(in the rows, 128 means zero)
Each row has a class, written after it.
[122 129  98  90 104 164 112 104 181 101  81 128 146 115 144 121 163 161
  88  93 148 147  95 109  95 171  93 136 159 125 147 123 106 107 104 102
 119] : maf
[178 150 118  93 193 192 140 110 107 135  38 138 102 122 125 105 179 175
  99 122 117 114 148 116 188 119 101 144 136 133 122 172 149 121 123 154
 104] : Razom
[146 131  95  77 110 165 108 110 195 114  87 127 159 128 142 142 158 135
 106 108 134 155  85 109  98 205  81 130 185 104 128 119 123 111  99  96
 138] : bupo
[166 153 128  90 180 200 131 126  95 131  43 148 116 128 133 101 177 162
 100 112 112 112 138 124 195 101  99 141 142 134 124 188 142 142 116 141
 106] : maf
[138 128  98  79 136 159 103 116 175 104  81 152 154 127 142 147 142 172
 107 106 141 158  93 103 118 171  91 141 143 142 114 125 104 111 104 122
 118] : kosab
[178 139 135  90 177 190 142 116  91 121  51 154 108 128 124 107 178 185
  90 113 107 117 145 128 205 114 112 147 143 132 117 177 154 132 117 138
 107] : poda
[136 153  83  92 122 146 109  99 163  91  82 126 149 139 144 149 164 166
 102 103 138 144 111 100 105 169  74 145 150 133 157 124 125 119 112 123
 115] : zeseg
[132 122  91  75 116 164 102 103 188  99  82 125 145 125 143 133 148 172
 116  89 143 139  90 123 102 171  86 143 160 116 141 128 111 110 108 122
 106] : Natuv
[127 134  87  99 138 146 141  85 179 109  80 127 140 129 151 130 170 168
 113 120 152 141 120 117 112 163  82 154 155 133 162 128 120 104 110 130
 113] : zeseg
[172 162 127  74 179 191 126 117 115 121  36 142 117 141 126 103 176 168
  83 106 115 121 130 104 182 130 111 142 137 140 126 163 145 134 107 134
 113] : maf
[172 154 134  85 185 194 133 127  95 139  51 146 130 139 142 120 194 158
  99 122 107 101 159 111 196 125 113 154 128 125 114 174 149 126 116 129
 102] : kopot
[152 122  91  86 150 154 127  97 168 100  84 123 156 128 150 131 146 172
 103 122 144 139  90 107 115 175  81 145 163 114 147 116 109 114 113 104
 129] : kopot
[180 169 131  80 187 187 134 127  82 116  35 143 106 139 134 120 175 166
  93 113 108 142 161  95 200 114 108 147 142 129 119 173 156 118 130 144
  96] : mig
[150 134 140  90 162 192 141 114 125 134  61 133 119 149 149 108 191 171
 110 115 115 111 150 120 196 109  93 158 133 110 121 178 142 125 121 134
 117] : Bofo
[182 142 130  88 182 180 148 116  99 135  29 152  97 112 116 110 192 168
 122 113 121 127 148 135 179 118 113 148 157 122 132 169 153 129 118 148
  73] : bupo
[157 132  92  93 126 166 117 110 156  96  90 126 151 119 156 135 156 163
  90 109 132 153  96 114 120 187  79 150 151 114 135 120 117 119  99 100
 118] : poda
[172 146 135  83 179 193 142 101 127 137  44 124 106 134 133 116 174 168
  93 117 124 124 146 109 176 131 126 142 128 124 106 161 151 116 118 139
  87] : kosab
[170 140 109  88 169 180 154  98 131 117  43 129 107 128 124 133 180 153
  90 124 131 106 141 119 174 142 103 158 150 109 119 163 154 123 107 141
  87] : Natuv
[176 170 138  82 203 179 124 111 106 139  27 151 110 140 132 109 200 184
 101 111 109 117 181 121 194 134 123 156 129 137 141 173 159 121 118 154
  86] : zeseg
[139 131  87 101 145 155 107 107 152 101  81 136 144 121 150 122 155 178
 103 100 144 152  97 117 128 143  68 144 158 133 138 131 100 117 116 120
 130] : Razom
[127 121 100  77 145 155 111 101 183 120  79 145 144 114 127 122 148 176
 117 118 141 149 106 120 113 165  82 139 145 141 136 130 106 100 113 131
 119] : kosab
[134 123  85  90 128 163 114  99 178 100  75 137 139 118 129 129 126 170
 117 113 141 156 109 110 109 162  87 146 175 137 157 127 116 125 117 131
 122] : Saper
[172 131 143  85 174 179 139 104 129 103  33 154  95 135 122 104 168 183
  76  99 125 137 169 108 198 126 113 153 145 135 116 164 141 100 123 142
 113] : mig
[131 131  96  81 134 157 107  80 217 116  79 113 138 140 131 110 148 156
 106 112 155 145  97 121 106 168  71 144 139 133 142 117 107 112 109 127
 119] : kosab
[145 158  85  83 148 151 128 121 131  99  74 131 150 114 144 144 149 149
 106 119 134 179 109  93 122 170  71 145 173 118 146 125 119 105 120 113
 111] : mig
[121 126  79 104 112 155 108 117 132  75  88 147 153 123 157 168 149 162
  87  92 145 148  99 106 118 159  82 152 152 134 124 139 110 122 109 108
 104] : Natuv
[213 152 133  77 181 190 153  99 113 124  48 117 109 126 139 126 171 160
 101 124 124 113 139 107 172 143 113 143 155  93 129 146 152 128 106 121
  96] : kopot
[183 136 142  94 169 187 143 108 110 127  57 135 101 125 154 121 163 170
 116 117 118 111 155 116 189 116  80 153 125 123 113 177 152 125  99 142
 113] : zeseg
[174 134 115  90 173 193 134 118 112 104  45 145 117 142 127 117 161 180
  60 114 110 122 150  86 194 144 105 154 126 135  99 163 153 127 116 139
 121] : Saper
[184 164 133  81 209 185 147 116  91 121  47 162 125 139 146 125 196 190
  85 119 112 121 164 105 203 136 117 148 138 128 127 171 156 117 114 145
 109] : zeseg
[127 150  86  96 130 141  98 101 172 103  71 134 148 139 149 145 162 159
 107 113 138 147 124 104 107 179  84 154 147 145 159 130 125 116 108 125
 109] : zeseg
[109 156  79  93 132 167 105 119 138 125  95 136 165 142 156 130 188 146
 101 105 129 149 102 121 128 155  69 142 140 132 127 140 121 117 127 114
 116] : bupo
[118 147  88 100 142 164 107 125 151 135  82 157 166 124 156 140 179 154
  99 127 132 148 117 100 127 181  92 149 148 144 127 141 116 101 110 115
 124] : Razom
[168 140 128  84 183 181 137 128  91 131  33 177 112 129 128 120 194 181
  97 108 111 129 149 118 196 128 127 146 137 146 102 173 151 118 119 144
  94] : bupo
[172 160 125  72 188 195 138 120 110 128  38 152 119 129 127 115 192 174
  86 111 114 126 137 113 181 127 122 143 149 130 119 164 139 124 112 142
 111] : maf
[175 173 139  89 186 172 112 123  89 131  35 154 115 144 142 122 189 172
  95 113 107 119 166 103 198 129 105 154 121 139 122 179 163 133 108 139
  91] : zeseg
[147 142 103  89 132 159 114 113 151 105  81 136 147 115 150 136 159 151
 101 119 143 165  93 110 114 174  86 152 163 128 145 119 120 123  95 107
 116] : poda
[164 135 123  75 188 184 154 112 110 104  45 148 110 130 137 118 176 190
  94 110 118 121 142 114 192 118 101 157 126 124 120 159 136 111 119 146
 108] : Bofo
[178 164 103  76 188 206 143 115 108 119  50 144 124 139 130 125 171 175
  85 117 106 127 146 102 189 132 115 142 148 122 112 163 154 130 125 148
 106] : Saper
[179 139 135  96 185 176 133 130  73  98  42 157 114 107 132 127 172 179
  85 104 113 131 156 110 196 111 103 143 142 129 109 176 147 130 114 135
 124] : lanud
[178 153 121  85 177 188 140 119 108 120  33 149 112 126 128 119 186 171
  78 110 116 124 141 107 182 138 117 151 136 132 115 162 141 128 106 133
 102] : maf
[187 143 136  77 195 197 159 122  97 138  51 155 116 120 128 106 194 181
  97 130 108 125 147 124 197 130 129 143 162 121 121 171 157 119 115 142
 113] : poda
[180 166 135  76 180 183 144 114 118 127  30 151 102 138 135 108 176 169
 100 109 123 136 161 107 202 128 120 153 139 126 122 163 152 107 115 142
  73] : mig
[143 119  97 103 122 153 115  94 187 104  76 130 136 123 136 124 162 182
 104 103 150 141  99 111 113 165  75 152 158 119 148 123 106 112 106 118
 118] : Razom
[181 150 133  89 189 193 148 119 103 132  40 123 113 115 144 108 181 173
 111 110 113 124 161 121 189 124 126 145 139 113 128 172 156 123 120 141
  96] : lanud
[184 156 136  83 174 179 154 115 105 112  35 137  99 124 133 107 181 166
  96 108 125 134 163 105 194 116 112 150 153 108 134 163 152 107 117 134
  77] : mig
[164 147 120  79 187 182 158 116 101 135  35 155 108 128 115 125 197 175
  98 113 110 124 141 117 188 128 119 153 141 132 101 162 156 113 119 147
  93] : bupo
[127 143  92  96 142 158 107 104 159 118  86 137 149 124 144 130 180 169
  97 112 137 146 130 114 127 158  86 151 161 130 149 129 110 105 121 125
 139] : Razom
[106 136  82  95 112 157 101 113 189 125  74 138 149 123 145 130 160 141
 110 116 145 146 100 115 103 164  84 154 154 146 138 135 106 118 105 122
 117] : maf
[129 135  88  88 139 167 132 110 170 113  83 117 158 115 150 129 156 156
 131 113 134 148 106 120 108 165  89 138 163 122 153 134 119 110 114 119
 130] : lanud
[185 153 135  78 191 201 132 109 104 130  44 141 113 136 128 103 161 192
  96 116 110 130 159 102 195 131 123 146 146 126 134 164 159 135 127 147
 109] : Saper
[180 166 137  82 190 192 142 133 111 137  21 148 113 139 139 118 181 158
 109 115 115 143 154 101 199 134 132 160 151 119 115 172 154 116 118 141
  65] : mig
[149 149  80  81 106 169  81 109 192  98  81 122 151 141 140 129 145 151
  92 111 138 152  96  85  97 189  71 138 150 122 143 117 124 129 106 119
 119] : Saper
[165 151 125  67 178 199 145 125 137 131  45 135 123 144 131 123 184 151
 121 123 113 119 131 110 176 126 102 155 151 114 125 164 147 126 114 151
 114] : Bofo
[172 125 133  75 189 197 151 101 124 125  41 132 101 117 128 118 164 175
 108 113 123 112 153 129 180 134 122 157 150 120 124 167 150 112 113 153
 101] : Natuv
[139 140  83  85 104 159  83 104 185  99  79 132 149 144 135 135 135 161
  98 107 132 151 100  89 107 186  62 147 137 140 133 120 119 133 101 112
 126] : Saper
[183 169 144  92 163 178 123 104 100 131  53 135 106 136 157 131 186 166
  93 116 119 124 171  98 178 139 103 146 123 125 123 165 163 123 102 129
 104] : zeseg
[142 150 101  95 159 153 117 104 146 115  75 150 150 114 150 147 154 160
 112 121 138 159 123 113 120 182  76 155 153 139 153 131 121 114 102 122
 117] : zeseg
[173 156 139  79 176 184 136 123 104 151  35 164 113 124 126 117 201 164
 117 110 114 130 145 125 184 138 121 148 145 127 115 166 156 124 107 133
  79] : bupo
[150 135  95  84 125 160  99 114 168 104  74 132 153 127 147 141 159 153
 106 101 133 160  88 107 104 193  83 140 164 114 134 119 120 119 103 101
 111] : bupo
[126 150  88  90 147 157 110 115 167 109  89 128 164 139 168 151 163 134
 104 131 136 148 105  97 115 170  56 155 155 127 133 135 120 116  95 117
 143] : zeseg
[132 129  70 104 126 179 153  85 157  88  99 103 153 120 145 138 155 157
  82 117 137 147 110 106 103 172  75 140 175  96 153 122 121 114 120  99
 125] : Saper
[181 145 139  87 173 196 142 109 128 134  51 125 120 135 148 109 178 172
  87 114 114 117 157 105 194 151 121 142 124 115 107 167 161 116 112 131
 123] : lanud
[168 150 134  84 176 176 137 103 124 129  40 146 108 131 130 114 183 172
  86 111 127 121 159 113 188 135 126 148 122 132 112 159 147 113 108 129
  78] : kosab
[179 151 131  82 188 186 128 118 110 122  39 136 122 124 137 100 179 175
  89 108 109 123 159 115 186 146 113 137 123 129 125 168 153 118 115 131
 115] : lanud
[184 145 128  79 179 194 138 121 125 137  28 156 112 138 124 116 186 168
  99 108 113 125 129 115 186 148 125 144 143 128  98 166 157 123 113 143
  87] : bupo
[128 143  74  89 100 166 103 111 193 105  80 134 155 136 147 137 153 151
  89 100 143 145  85 100 105 185  88 141 146 142 128 124 109 120 106 116
 120] : maf
[149 125 104  84 133 152 116 111 148  97  78 149 143 115 138 139 150 166
 114 100 142 165  84 113 116 165  74 140 173 126 136 123 114 122 103 109
 127] : bupo
[169 164 138  74 186 190 114 123  87 132  39 145 109 142 151 127 173 175
 107 124 108 139 157  94 184 127 120 149 118 146 123 169 155 128 129 151
 110] : Bofo
[190 142 127  80 203 176 134 105 102 112  31 151 109 134 115 119 166 195
  90 116 115 112 147 111 189 129 114 156 129 139 125 155 142 127 123 147
 100] : kopot
[187 158 140  81 188 190 136 105 108 142  36 141 112 129 131 111 180 163
 111 114 119 109 162 126 185 136 124 153 133 127 137 159 149 127 112 130
  79] : kopot
[159 132 122  82 178 172 136 108 129 119  46 160 105 123 127 116 180 183
  78 120 128 116 153 110 185 126 108 148 108 142  93 163 137  99 110 148
  96] : kosab
[135 120  86  91 123 173 107 107 196  99  91 119 159 130 147 133 130 152
  91 112 141 163  95  94 106 189  71 154 168 117 131 114 110 123 107 113
 149] : Saper
[151 133  71  73 122 152 103 111 154  76  84 127 150 118 137 152 126 170
 100  92 134 145  83 105 110 186  73 133 160 122 137 122 118 119 108 114
 117] : Natuv
[172 174 129  78 193 194 145 109  92 144  52 142 124 147 137 125 203 170
 102 122 114 107 159 114 192 116 131 150 138 122 128 164 154 125 129 141
  91] : kopot
[161 141 144  79 175 192 136 117 124 143  61 151 120 138 134 103 196 182
 102 112 116 104 154 123 204 109 102 146 117 121 100 178 140 114 111 141
  99] : kosab
[139 143  63 102 150 168 150 117 129  98  91 122 165 102 152 146 153 154
 106 116 136 162  96 117 117 157  83 126 177 117 141 136 118 119 133 122
 132] : lanud
[158 144 125  80 193 185 153 114  81 107  38 149 109 116 128 140 182 176
  90 102 121 123 159 118 187 117 135 161 153 128 122 166 149 114 115 145
  86] : Natuv
[122 140  84  92 118 164  95 118 179 118  75 154 154 117 129 132 154 155
  98 115 146 159  81 108  94 179  79 141 154 150 137 130 104 122 114 132
 122] : maf
